Here is a tiny trained network, its code and every weight. The questions are about switching its units off for an input and a target symbol, where a switched-off unit gives its printed mean instead of its output.

import numpy as np


def w(rows, s, z=0):
    codes = np.array(rows[::2]) - 128.0
    scale = np.full(codes.shape[1], s)
    scale[-1] = z or s
    return codes * scale


def norm(h):
    return h / np.sqrt((h * h).mean(-1, keepdims=True) + 1e-5)


def f(y):
    return np.maximum(y, 0)


def softmax(a):
    e = np.exp(a - a.max(-1, keepdims=True))
    return e / e.sum(-1, keepdims=True)


def log_softmax(a):
    a = a - a.max(-1, keepdims=True)
    return a - np.log(np.exp(a).sum(-1, keepdims=True))


def net(x, mask):
    ids = ['γεζηθξπστφψω'.index(c) for c in x.split()]
    T = len(ids)
    res = E[ids] + P[:T]
    r = norm(res)
    for j in range(3):
        rows = slice(3 * j, 3 * j + 3)
        q, k, v = (r @ M[0][rows].T for M in (Q, K, V))
        z = softmax(np.where(np.tri(T) > 0, q @ k.T / 3**0.5, -1e9)) @ v
        o = O[0][rows]
        res = res + np.where(mask[j], z, o[:, -1]) @ o[:, :-1]
    y = f(norm(res) @ A[0][:, :-1].T + A[0][:, -1])
    res = res + np.where(mask[3:11], y, B[0][:, -1]) @ B[0][:, :-1]
    return log_softmax(norm(res)[-1] @ U[:, :-1].T + U[:, -1])


Q, K, V, O, A, B = {}, {}, {}, {}, {}, {}
E = w([
[170,238,222,125],'γ',
[56,141,95,75],'ε',
[38,16,174,98],'ζ',
[163,203,197,180],'η',
[92,123,92,174],'θ',
[213,57,213,126],'ξ',
[104,225,94,74],'π',
[167,150,192,152],'σ',
[139,189,254,148],'τ',
[121,199,94,76],'φ',
[159,110,110,63],'ψ',
[166,152,203,194],'ω',
],0.018)
P = w([
[120,193,254,75],'0',
[113,161,214,123],'1',
[117,156,182,125],'2',
[108,158,161,129],'3',
[106,156,146,126],'4',
[104,159,133,124],'5',
[104,156,124,121],'6',
[100,161,109,124],'7',
[98,157,102,129],'8',
[102,152,99,121],'9',
[99,159,86,124],'10',
[99,158,80,126],'11',
[92,149,72,130],'12',
],0.0081)
Q[0] = w([
[116,33,227,143],'h0',
[2,189,114,200],'h0',
[154,177,194,212],'h0',
[89,127,137,93],'h1',
[138,118,148,136],'h1',
[127,186,143,113],'h1',
[156,87,105,52],'h2',
[76,137,123,58],'h2',
[206,108,185,60],'h2',
],0.036)
K[0] = w([
[108,83,254,186],'h0',
[60,140,19,219],'h0',
[204,150,122,248],'h0',
[81,134,137,93],'h1',
[134,107,146,120],'h1',
[135,166,125,114],'h1',
[119,43,130,104],'h2',
[102,63,65,141],'h2',
[245,67,120,79],'h2',
],0.032)
V[0] = w([
[125,119,103,4],'h0',
[83,54,172,123],'h0',
[113,183,195,92],'h0',
[105,80,59,209],'h1',
[123,120,184,169],'h1',
[154,170,38,136],'h1',
[156,191,149,133],'h2',
[133,132,114,140],'h2',
[101,119,162,96],'h2',
],0.02)
O[0] = w([
[81,18,7,53,84],'h0',
[39,157,225,114,107],'h0',
[66,254,91,57,188],'h0',
[2,91,26,121,3],'h1',
[162,61,66,147,166],'h1',
[65,237,127,133,87],'h1',
[97,113,103,186,199],'h2',
[154,137,132,124,122],'h2',
[75,129,111,127,163],'h2',
],0.0097,0.0056)
A[0] = w([
[100,72,205,143,93],'n0',
[68,32,49,92,132],'n1',
[84,110,166,58,69],'n2',
[104,157,178,116,3],'n3',
[48,129,5,126,177],'n4',
[54,119,123,147,247],'n5',
[177,74,45,101,79],'n6',
[157,64,178,76,53],'n7',
],0.024,0.004)
B[0] = w([
[108,187,126,82,179],'n0',
[200,100,193,196,237],'n1',
[112,129,115,201,177],'n2',
[169,150,98,83,150],'n3',
[88,209,25,116,248],'n4',
[121,35,149,156,194],'n5',
[255,153,95,121,190],'n6',
[85,51,90,101,166],'n7',
],0.037,0.013)
U = w([
[124,104,135,106,55],'γ',
[39,124,45,197,172],'ε',
[134,10,203,187,174],'ζ',
[93,162,219,177,151],'η',
[160,98,82,112,157],'θ',
[117,64,124,34,253],'ξ',
[78,187,75,58,89],'π',
[126,107,131,112,38],'σ',
[130,107,127,112,45],'τ',
[101,176,64,54,92],'φ',
[239,21,100,110,147],'ψ',
[198,198,198,55,181],'ω',
],0.011,0.0043)

Each question gives the input, a string of symbols that net reads in full, and the target symbol t.
The units are the heads (3 rows each of Q, K, V and O) and the neurons (one row each of A and B). Each row of codes is followed by its name. A weight is (code - 128) times the scale printed after its matrix; where a second scale follows, it is the last column's (O, A, B and U).
mask holds one flag per unit, heads first, then neurons. A switched-off unit (its flag False) gives its mean, the last column of its rows in O or B, instead of its output. The means were averaged over made-up inputs and are rounded, as every weight is.
A unit's drop is (log p(t) with every unit on - log p(t) with that unit switched off) / (log p(t) with every unit on - log p(t) with every unit switched off).
The circuit of an input: a set's keep is (log p(t) with only the set's units on - log p(t) with every unit switched off) / (log p(t) with every unit on - log p(t) with every unit switched off). Starting from all 11 units, units are removed one at a time, each time the one whose removal leaves the highest keep (on an exact tie, the one counted first), for as long as the keep stays at least 0.8.
units of the circuit, in order: the units of the circuit, biggest drop first
most important unit: the unit with the biggest drop
k most important neurons: the k neurons with the biggest drops, biggest first
heads that matter: for each layer, one digit per head in row order, 1 if its drop is at least 0.15 and else 0, layers parted by /
drop of u: that unit's drop, to one decimal
input ξ θ θ ε ψ θ θ ω π η ζ π η, target η: 2 most important neurons => [n4, n6]
input θ ε η, target ω: units of the circuit, in order => [n4, n1, h0]
input ψ ε ψ η θ ε θ θ ω θ θ ω, target η: units of the circuit, in order => [h0, n6]
input θ σ ε ε, target ε: most important unit => n4
input θ ω ψ ψ ε θ η τ, target ω: heads that matter => 000
input θ ψ ω θ θ θ θ ξ, target ξ: heads that matter => 110
input ε ψ ξ ψ η ψ θ θ ψ ψ θ ω ε, target ψ: 3 most important neurons => [n1, n6, n7]
input ω σ θ, target ω: heads that matter => 100
input τ θ ξ ψ η φ θ η φ ψ τ ψ γ, target ω: units of the circuit, in order => [n4, n1, h1]
input ξ θ ψ η θ θ ε ε θ, target ε: heads that matter => 010
input θ π ζ ψ ψ ζ ψ ε ψ ε ε ψ ω, target ω: 2 most important neurons => [n4, n5]
input θ θ σ ψ ψ θ ξ ζ, target ζ: heads that matter => 100
input η θ τ, target ω: units of the circuit, in order => [h0, n1, n4, n3]
input ψ ψ θ θ η ε ψ ζ ε ψ σ, target ω: heads that matter => 100
input ψ θ ψ σ ψ θ φ θ, target ζ: heads that matter => 111
input σ ψ ε ξ ψ θ, target ω: most important unit => h0
input θ θ θ, target ζ: heads that matter => 110
input θ ψ θ ε ε θ ψ θ ζ, target ζ: heads that matter => 000
input τ θ ε η ω ψ θ, target η: 4 most important neurons => [n4, n6, n0, n1]
input θ ψ φ θ ψ ε θ ξ η, target ω: heads that matter => 000
input ψ ψ ξ θ θ ε σ ω ε ω ψ ξ γ, target ω: most important unit => n1
input ψ ψ θ γ ψ ψ θ θ ε ψ θ, target ε: 3 most important neurons => [n1, n5, n6]
input ψ θ θ π, target π: drop of n5 => 0.0
input ω ψ π, target π: drop of h1 => 0.5
input ψ ψ θ ξ ω, target ω: drop of h0 => 2.0
input ξ θ ε, target ε: drop of n4 => 1.3
input θ ε ε θ θ ψ ε η ζ ψ ψ σ, target ω: most important unit => n4
